Below are the code and all the weights of a small trained network. Each question names an input and a class and asks about switching units off, where a switched-off unit gives its printed mean instead of its output.

import numpy as np


def w(rows, s, z=0):
    codes = np.array(rows[::2]) - 128.0
    scale = np.full(codes.shape[1], s)
    scale[-1] = z or s
    return codes * scale


def f(y):
    return np.maximum(y, 0)


def log_softmax(a):
    a = a - a.max(-1, keepdims=True)
    return a - np.log(np.exp(a).sum(-1, keepdims=True))


def net(x, mask):
    res = np.array(x, float).reshape(1, 7) / 4 @ E
    y = f(res @ A[0][:, :-1].T + A[0][:, -1])
    res = res + np.where(mask, y, B[0][:, -1]) @ B[0][:, :-1]
    return log_softmax(res[-1] @ U[:, :-1].T + U[:, -1])


A, B = {}, {}
E = w([
[127,128,126,129,129],'x0',
[80,162,54,217,185],'x1',
[168,138,58,45,139],'x2',
[131,126,128,131,125],'x3',
[101,26,107,130,150],'x4',
[89,136,86,136,1],'x5',
[131,130,127,128,129],'x6',
],0.011)
A[0] = w([
[176,209,148,131,132,76],'N1',
[141,145,98,81,152,38],'N2',
[164,157,40,58,158,40],'N3',
[174,125,146,105,169,144],'N4',
[114,46,104,128,127,63],'N5',
[93,156,189,148,127,64],'N6',
[153,117,194,212,137,3],'N7',
[166,126,122,171,178,41],'N8',
[170,143,206,112,254,98],'N9',
[173,90,196,91,99,155],'N10',
[147,59,113,135,156,82],'N11',
],0.013,0.0032)
B[0] = w([
[204,152,166,109,190,184],'N1',
[89,71,158,125,160,160],'N2',
[87,72,195,115,147,201],'N3',
[71,161,115,130,86,178],'N4',
[213,254,227,190,112,173],'N5',
[107,92,150,67,181,166],'N6',
[104,72,140,72,148,178],'N7',
[161,100,92,185,89,171],'N8',
[71,172,95,75,51,246],'N9',
[117,134,26,185,208,210],'N10',
[155,202,157,88,155,170],'N11',
],0.0099,0.013)
U = w([
[133,114,149,95,132,254],'0',
[193,181,218,88,143,63],'1',
[92,5,208,69,138,102],'2',
[109,117,102,81,28,88],'3',
[143,103,41,128,193,110],'4',
],0.013,0.0079)

Each question gives the input, the list of numbers given to net, and the class t.
The units are the neurons (one row each of A and B). Each row of codes is followed by its name. A weight is (code - 128) times the scale printed after its matrix; where a second scale follows, it is the last column's (A, B and U).
mask holds one flag per neuron, in row order. A switched-off neuron (its flag False) gives its mean, the last column of its row in B, instead of its output. The means were averaged over made-up inputs and are rounded, as every weight is.
A unit's drop is (log p(t) with every unit on - log p(t) with that unit switched off) / (log p(t) with every unit on - log p(t) with every unit switched off).
The circuit of an input: a set's keep is (log p(t) with only the set's units on - log p(t) with every unit switched off) / (log p(t) with every unit on - log p(t) with every unit switched off). Starting from all 11 units, units are removed one at a time, each time the one whose removal leaves the highest keep (on an exact tie, the one counted first), for as long as the keep stays at least 0.8.
units of the circuit, in order: the units of the circuit, biggest drop first
unit that matters most: the unit with the biggest drop
top k neurons: the k neurons with the biggest drops, biggest first
drop when u is switched off: that unit's drop, to one decimal
input [3,7,3,-4,-5,5,8], class 0: unit that matters most : N10
input [0,-4,3,4,5,5,5], class 0: units of the circuit, in order : (N9; N5)
input [0,-2,2,0,2,-3,-1], class 3: top 3 neurons : (N1; N9; N4)
input [-1,3,1,3,-6,3,2], class 1: top 2 neurons : (N10; N1)
input [-7,-3,-7,-6,-2,-5,-5], class 2: top 3 neurons : (N7; N6; N5)
input [-2,8,8,-8,-8,8,-7], class 1: units of the circuit, in order : (N1; N10)
input [3,2,6,5,0,-6,1], class 2: top 2 neurons : (N3; N2)
input [0,5,6,-2,6,-7,-2], class 3: units of the circuit, in order : (N9; N10)
input [5,-5,-6,7,7,3,-7], class 0: units of the circuit, in order : (N10; N5)
input [-8,-7,-4,5,-5,6,1], class 4: units of the circuit, in order : (N10; N9)
input [-8,-8,2,-5,6,-8,5], class 3: top 2 neurons : (N9; N4)
input [-8,-2,6,0,-4,-4,1], class 2: top 2 neurons : (N3; N2)
input [0,-3,5,8,4,7,7], class 0: top 3 neurons : (N9; N5; N4)
input [1,-2,1,4,-5,5,2], class 1: units of the circuit, in order : (N9)
input [-4,8,-8,5,-3,-8,-3], class 2: top 3 neurons : (N7; N6; N10)
input [6,7,8,-2,3,6,-8], class 0: units of the circuit, in order : (N5; N3)
input [-2,7,-3,6,-7,-7,8], class 0: top 3 neurons : (N1; N9; N10)
input [6,7,7,7,-5,3,4], class 2: top 2 neurons : (N3; N10)
input [-2,-4,7,-4,8,4,-3], class 1: top 2 neurons : (N5; N11)
input [-4,3,7,8,4,0,-2], class 2: units of the circuit, in order : (N3)
input [-7,4,-3,-2,8,-5,1], class 1: top 3 neurons : (N5; N11; N10)
input [-8,-7,-1,6,-5,5,4], class 4: units of the circuit, in order : (N10; N9)
input [4,-4,2,-3,2,2,1], class 4: top 2 neurons : (N10; N9)
input [8,7,7,1,5,-5,-5], class 2: top 2 neurons : (N3; N10)
input [3,-7,1,-4,4,-4,-1], class 4: top 2 neurons : (N10; N3)
input [7,1,-3,7,-3,-7,3], class 3: drop when N9 is switched off : 0.6
input [-8,1,-6,-1,7,4,-1], class 1: units of the circuit, in order : (N5)
input [2,5,8,5,-3,0,-4], class 2: drop when N3 is switched off : 0.5
input [8,-5,5,1,-4,-3,8], class 0: drop when N5 is switched off : 0.2
